Below are the code and all the weights of a small trained network. Each question names an input and a target symbol and asks about switching units off, where a switched-off unit gives its printed mean instead of its output.

import numpy as np


def w(rows, s, z=0):
    codes = np.array(rows[::2]) - 128.0
    scale = np.full(codes.shape[1], s)
    scale[-1] = z or s
    return codes * scale


def norm(h):
    return h / np.sqrt((h * h).mean(-1, keepdims=True) + 1e-5)


def f(y):
    return y / 2 * (1 + np.tanh(0.7978845608 * (y + 0.044715 * y**3)))


def softmax(a):
    e = np.exp(a - a.max(-1, keepdims=True))
    return e / e.sum(-1, keepdims=True)


def log_softmax(a):
    a = a - a.max(-1, keepdims=True)
    return a - np.log(np.exp(a).sum(-1, keepdims=True))


def net(x, mask):
    ids = ['ΔΛΩαβγεζθξπστφψ'.index(c) for c in x.split()]
    T = len(ids)
    res = E[ids] + P[:T]
    q, k, v = (norm(res) @ M[0].T for M in (Q, K, V))
    z = softmax(np.where(np.tri(T) > 0, q @ k.T / 4**0.5, -1e9)) @ v
    res = res + np.where(mask[0], z, O[0][:, -1]) @ O[0][:, :-1]
    y = f(norm(res) @ A[0][:, :-1].T + A[0][:, -1])
    res = res + np.where(mask[1:25], y, B[0][:, -1]) @ B[0][:, :-1]
    return log_softmax(norm(res)[-1] @ U[:, :-1].T + U[:, -1])


Q, K, V, O, A, B = {}, {}, {}, {}, {}, {}
E = w([
[105,143,133,144,110],'Δ',
[198,6,149,145,125],'Λ',
[148,135,170,116,159],'Ω',
[83,114,131,149,126],'α',
[104,106,116,122,151],'β',
[93,124,160,149,136],'γ',
[95,112,134,133,145],'ε',
[125,104,84,100,153],'ζ',
[109,129,94,131,109],'θ',
[87,100,89,128,135],'ξ',
[82,127,126,160,101],'π',
[125,127,160,123,156],'σ',
[84,122,109,140,117],'τ',
[125,143,177,142,129],'φ',
[140,116,130,102,166],'ψ',
],0.023)
P = w([
[107,147,156,108,137],'0',
[128,175,131,189,185],'1',
[94,140,178,61,106],'2',
[144,164,126,224,214],'3',
[78,89,213,1,85],'4',
[63,113,148,230,211],'5',
],0.0052)
Q[0] = w([
[59,45,190,70,157],'h1',
[101,75,162,100,110],'h1',
[135,101,107,251,219],'h1',
[135,154,126,100,103],'h1',
],0.027)
K[0] = w([
[229,5,133,250,98],'h1',
[166,99,112,164,146],'h1',
[127,38,182,46,32],'h1',
[108,170,116,143,157],'h1',
],0.022)
V[0] = w([
[119,112,106,61,239],'h1',
[71,39,209,208,136],'h1',
[80,189,251,123,161],'h1',
[26,125,89,124,156],'h1',
],0.017)
O[0] = w([
[201,168,65,13,247,219],'h1',
[225,87,127,170,57,249],'h1',
[165,112,150,20,21,196],'h1',
[138,15,182,98,201,176],'h1',
],0.013,0.014)
A[0] = w([
[96,100,164,87,132,119],'n1',
[145,72,165,128,90,197],'n2',
[116,154,199,190,120,146],'n3',
[97,86,126,110,139,218],'n4',
[118,226,159,120,115,129],'n5',
[118,185,102,58,164,166],'n6',
[134,130,114,125,101,96],'n7',
[186,116,82,111,121,119],'n8',
[135,115,122,94,63,173],'n9',
[133,158,96,105,77,98],'n10',
[154,161,156,137,147,130],'n11',
[132,159,136,125,191,134],'n12',
[175,43,153,147,174,107],'n13',
[188,161,172,106,93,147],'n14',
[115,68,103,108,155,245],'n15',
[100,145,69,159,112,115],'n16',
[119,212,98,90,149,3],'n17',
[125,126,99,120,112,106],'n18',
[125,173,116,114,132,64],'n19',
[130,238,252,150,193,131],'n20',
[73,127,204,108,139,139],'n21',
[147,166,202,128,137,183],'n22',
[137,134,116,100,123,121],'n23',
[144,174,131,132,146,68],'n24',
],0.024,0.0041)
B[0] = w([
[188,100,118,43,138,168],'n1',
[149,114,17,135,131,244],'n2',
[4,85,118,85,119,170],'n3',
[118,134,107,51,145,171],'n4',
[117,77,149,184,149,135],'n5',
[198,188,49,197,107,228],'n6',
[116,124,128,157,141,144],'n7',
[177,72,182,149,137,241],'n8',
[121,186,213,121,146,225],'n9',
[98,149,97,175,162,169],'n10',
[103,111,111,109,118,140],'n11',
[117,148,171,150,33,176],'n12',
[100,149,193,236,123,253],'n13',
[52,142,134,95,118,234],'n14',
[84,152,79,59,143,219],'n15',
[211,173,149,72,128,155],'n16',
[113,53,146,174,44,160],'n17',
[124,138,134,148,139,133],'n18',
[136,119,144,160,96,133],'n19',
[30,140,94,71,207,151],'n20',
[225,103,94,60,119,136],'n21',
[133,138,76,119,157,141],'n22',
[120,108,144,121,147,166],'n23',
[141,115,138,126,86,136],'n24',
],0.033,0.012)
U = w([
[33,175,202,185,214,158],'Δ',
[139,57,40,147,216,199],'Λ',
[238,156,156,199,238,55],'Ω',
[92,140,151,145,103,253],'α',
[145,72,244,98,30,73],'β',
[132,40,197,93,193,249],'γ',
[20,107,137,73,199,156],'ε',
[203,124,42,156,48,65],'ζ',
[29,56,88,177,78,103],'θ',
[55,217,45,160,202,143],'ξ',
[49,206,200,105,46,51],'π',
[101,75,67,26,55,60],'σ',
[181,200,148,39,175,151],'τ',
[137,254,191,206,95,83],'φ',
[145,45,180,247,121,93],'ψ',
],0.015,0.0056)

Each question gives the input, a string of symbols that net reads in full, and the target symbol t.
The units are the heads (4 rows each of Q, K, V and O) and the neurons (one row each of A and B). Each row of codes is followed by its name. A weight is (code - 128) times the scale printed after its matrix; where a second scale follows, it is the last column's (O, A, B and U).
mask holds one flag per unit, heads first, then neurons. A switched-off unit (its flag False) gives its mean, the last column of its rows in O or B, instead of its output. The means were averaged over made-up inputs and are rounded, as every weight is.
A unit's drop is (log p(t) with every unit on - log p(t) with that unit switched off) / (log p(t) with every unit on - log p(t) with every unit switched off).
The circuit of an input: a set's keep is (log p(t) with only the set's units on - log p(t) with every unit switched off) / (log p(t) with every unit on - log p(t) with every unit switched off). Starting from the 12 units with the biggest drops (on a tie, the unit counted first), units are removed one at a time, each time the one whose removal leaves the highest keep (on an exact tie, the one counted first), for as long as the keep stays at least 0.8.
units of the circuit, in order: the units of the circuit, biggest drop first
unit that matters most: the unit with the biggest drop
top k neurons: the k neurons with the biggest drops, biggest first
drop of u: that unit's drop, to one decimal
input β σ σ β Ω ζ, target φ: top 2 neurons	(n9 n6)
input σ ψ σ ζ ξ, target ξ: units of the circuit, in order	(h1 n6)
input ζ σ σ Ω, target τ: units of the circuit, in order	(h1 n9 n12)
input ψ ε ε σ, target γ: units of the circuit, in order	(h1)
input τ ψ σ π ζ, target θ: units of the circuit, in order	(h1 n2 n6)
input ε Λ α, target π: units of the circuit, in order	(n2 n3 h1 n16)
input σ Λ σ σ ζ, target Ω: top 2 neurons	(n16 n15)
input τ σ ψ β τ β, target Λ: top 2 neurons	(n2 n15)
input Ω σ α Ω, target ψ: units of the circuit, in order	(n13 h1)
input ζ ε γ τ τ φ, target Λ: units of the circuit, in order	(h1 n2)
input π π σ ξ, target τ: top 2 neurons	(n9 n13)
input Ω σ ψ β σ Δ, target τ: top 3 neurons	(n13 n9 n14)
input τ ξ ζ ζ π φ, target θ: units of the circuit, in order	(h1 n3)
input σ σ σ β σ, target Ω: unit that matters most	n13
input σ ζ σ γ, target τ: top 2 neurons	(n13 n9)
input ζ τ β β ψ, target Ω: units of the circuit, in order	(n13 h1)
input ε Ω τ φ β, target π: top 3 neurons	(n9 n6 n14)
input σ σ ζ σ ζ, target τ: top 3 neurons	(n9 n13 n14)
input σ ζ ζ π β σ, target Ω: top 2 neurons	(n13 n9)
input ζ σ Δ ε β, target γ: unit that matters most	n6
input Δ Ω σ, target φ: top 4 neurons	(n9 n6 n14 n10)
input ζ ζ α σ, target ψ: top 2 neurons	(n13 n2)
input σ ψ σ, target ζ: top 2 neurons	(n6 n17)
input φ Λ Ω τ, target φ: top 2 neurons	(n2 n16)
input ζ Λ Ω β ψ, target β: drop of n6	1.2
